Below are the code and all the weights of a small trained network. Each question names an input and a class and asks about switching units off, where a switched-off unit gives its printed mean instead of its output.

import numpy as np


def w(rows, s, z=0):
    codes = np.array(rows[::2]) - 128.0
    scale = np.full(codes.shape[1], s)
    scale[-1] = z or s
    return codes * scale


def norm(h):
    return h / np.sqrt((h * h).mean(-1, keepdims=True) + 1e-5)


def f(y):
    return np.maximum(y, 0)


def log_softmax(a):
    a = a - a.max(-1, keepdims=True)
    return a - np.log(np.exp(a).sum(-1, keepdims=True))


def net(x, mask):
    res = np.array(x, float).reshape(1, 5) / 4 @ E
    u = 0
    for l in range(4):
        y = f(norm(res) @ A[l][:, :-1].T + A[l][:, -1])
        res = res + np.where(mask[u : u + 6], y, B[l][:, -1]) @ B[l][:, :-1]
        u += 6
    return log_softmax(norm(res)[-1] @ U[:, :-1].T + U[:, -1])


A, B = {}, {}
E = w([
[90,120,8,142,104,8,50,158,115,131],'x0',
[137,160,106,169,53,55,193,190,162,111],'x1',
[200,192,88,26,254,141,66,170,17,113],'x2',
[128,18,91,152,78,207,54,42,103,82],'x3',
[99,217,123,193,87,53,71,100,57,137],'x4',
],0.0076)
A[0] = w([
[133,167,86,117,146,132,175,141,103,92,159],'0.n1',
[95,108,47,81,137,150,211,125,86,160,99],'0.n2',
[155,137,122,111,222,81,90,51,142,81,51],'0.n3',
[86,208,78,113,175,163,122,113,1,142,13],'0.n4',
[118,53,95,113,148,153,166,31,44,115,3],'0.n5',
[147,107,138,113,154,116,164,233,231,147,39],'0.n6',
],0.0063,0.0027)
B[0] = w([
[71,40,215,155,181,91,80,167,168,182,209],'0.n1',
[158,156,116,151,138,92,102,96,121,79,178],'0.n2',
[158,147,195,161,117,119,93,84,125,135,203],'0.n3',
[116,137,167,82,94,142,99,103,164,254,254],'0.n4',
[161,153,109,67,146,137,174,163,95,9,222],'0.n5',
[247,143,85,95,132,80,129,160,206,82,242],'0.n6',
],0.0083,0.0035)
A[1] = w([
[146,105,89,113,132,172,113,112,95,131,2],'1.n1',
[1,176,168,75,113,140,185,143,144,62,92],'1.n2',
[135,165,76,179,59,78,66,89,138,104,94],'1.n3',
[33,164,121,110,144,78,142,169,98,151,82],'1.n4',
[125,77,108,125,128,183,91,109,125,99,91],'1.n5',
[116,109,150,110,130,170,107,94,73,131,112],'1.n6',
],0.0075,0.0027)
B[1] = w([
[78,145,218,119,119,169,117,139,190,6,178],'1.n1',
[178,49,146,77,234,39,227,136,146,114,165],'1.n2',
[41,55,113,107,164,95,177,195,70,177,253],'1.n3',
[146,56,146,137,82,126,70,25,103,53,200],'1.n4',
[138,118,106,127,128,122,136,113,51,2,230],'1.n5',
[172,80,129,208,185,58,88,194,94,110,231],'1.n6',
],0.0067,0.0039)
A[2] = w([
[161,137,196,179,108,183,254,96,200,135,6],'2.n1',
[66,133,70,201,118,96,99,125,180,147,90],'2.n2',
[175,54,134,209,147,135,75,99,98,88,81],'2.n3',
[175,75,97,157,70,146,194,151,147,116,49],'2.n4',
[145,228,157,77,154,172,81,110,71,161,48],'2.n5',
[141,94,126,143,98,169,161,103,185,117,55],'2.n6',
],0.008,0.0024)
B[2] = w([
[140,189,144,255,132,171,235,22,175,197,254],'2.n1',
[98,141,88,74,108,124,122,155,90,111,208],'2.n2',
[117,177,110,99,145,187,125,139,238,103,253],'2.n3',
[137,220,167,136,135,77,55,106,101,200,208],'2.n4',
[190,47,154,125,125,130,59,90,45,214,240],'2.n5',
[128,188,193,151,227,76,92,128,82,125,188],'2.n6',
],0.0079,0.0046)
A[3] = w([
[213,148,163,108,113,121,164,127,180,107,170],'3.n1',
[117,103,125,58,91,226,143,61,103,21,96],'3.n2',
[124,182,155,161,105,150,234,67,143,144,3],'3.n3',
[1,107,65,152,44,50,118,99,86,139,67],'3.n4',
[26,75,70,116,46,105,162,134,135,90,6],'3.n5',
[4,103,74,144,55,66,124,144,125,131,76],'3.n6',
],0.009,0.0022)
B[3] = w([
[75,125,83,153,69,72,157,87,148,128,223],'3.n1',
[91,21,108,186,54,132,92,108,234,17,230],'3.n2',
[94,211,110,160,182,235,172,45,86,183,214],'3.n3',
[65,136,143,131,27,240,99,219,93,118,254],'3.n4',
[120,220,175,124,114,112,141,195,58,156,202],'3.n5',
[43,107,106,151,103,205,185,255,78,141,239],'3.n6',
],0.0084,0.0072)
U = w([
[128,49,126,153,118,173,77,81,170,5,140],'0',
[183,129,80,103,144,57,160,172,192,110,2],'1',
[116,174,139,196,135,154,205,50,163,154,177],'2',
[178,105,160,91,169,126,48,93,69,176,154],'3',
[57,129,108,152,64,156,122,207,104,115,168],'4',
],0.016,0.002)

Each question gives the input, the list of numbers given to net, and the class t.
The units are the neurons (one row each of A and B). Each row of codes is followed by its name. A weight is (code - 128) times the scale printed after its matrix; where a second scale follows, it is the last column's (A, B and U).
mask holds one flag per neuron, layer by layer. A switched-off neuron (its flag False) gives its mean, the last column of its row in B, instead of its output. The means were averaged over made-up inputs and are rounded, as every weight is.
A unit's drop is (log p(t) with every unit on - log p(t) with that unit switched off) / (log p(t) with every unit on - log p(t) with every unit switched off).
The circuit of an input: a set's keep is (log p(t) with only the set's units on - log p(t) with every unit switched off) / (log p(t) with every unit on - log p(t) with every unit switched off). Starting from the 12 units with the biggest drops (on a tie, the unit counted first), units are removed one at a time, each time the one whose removal leaves the highest keep (on an exact tie, the one counted first), for as long as the keep stays at least 0.8.
units of the circuit, in order: the units of the circuit, biggest drop first
k most important neurons: the k neurons with the biggest drops, biggest first
top k neurons in layer l: the k neurons of layer l with the biggest drops, biggest first
drop when u is switched off: that unit's drop, to one decimal
input [-1,5,2,-7,-8], class 1: units of the circuit, in order : [0.n6]
input [-7,7,5,7,7], class 3: units of the circuit, in order : [0.n4 2.n5]
input [0,4,-7,-3,2], class 2: 3 most important neurons : [2.n1 3.n3 1.n2]
input [5,-2,2,0,-3], class 3: 2 most important neurons : [3.n2 0.n3]
input [6,-6,2,0,5], class 3: 2 most important neurons : [0.n4 2.n5]
input [-4,-1,-1,3,7], class 0: top 2 neurons in layer 2 : [2.n1 2.n3]
input [0,6,6,-8,2], class 1: 2 most important neurons : [0.n6 3.n3]
input [-1,2,-6,-1,3], class 2: top 2 neurons in layer 1 : [1.n2 1.n6]
input [8,4,1,-1,-7], class 1: 2 most important neurons : [0.n6 3.n4]
input [0,5,4,3,-8], class 1: 2 most important neurons : [0.n6 2.n4]
input [0,0,-6,1,0], class 2: drop when 2.n1 is switched off : 1.8
input [4,-8,8,6,-3], class 0: top 2 neurons in layer 1 : [1.n1 1.n5]
input [2,-8,-8,0,-4], class 2: drop when 2.n1 is switched off : 0.1
input [1,-5,-5,-1,-2], class 2: drop when 0.n5 is switched off : 0.0
input [-8,3,7,-5,-1], class 3: most important neuron : [2.n5]
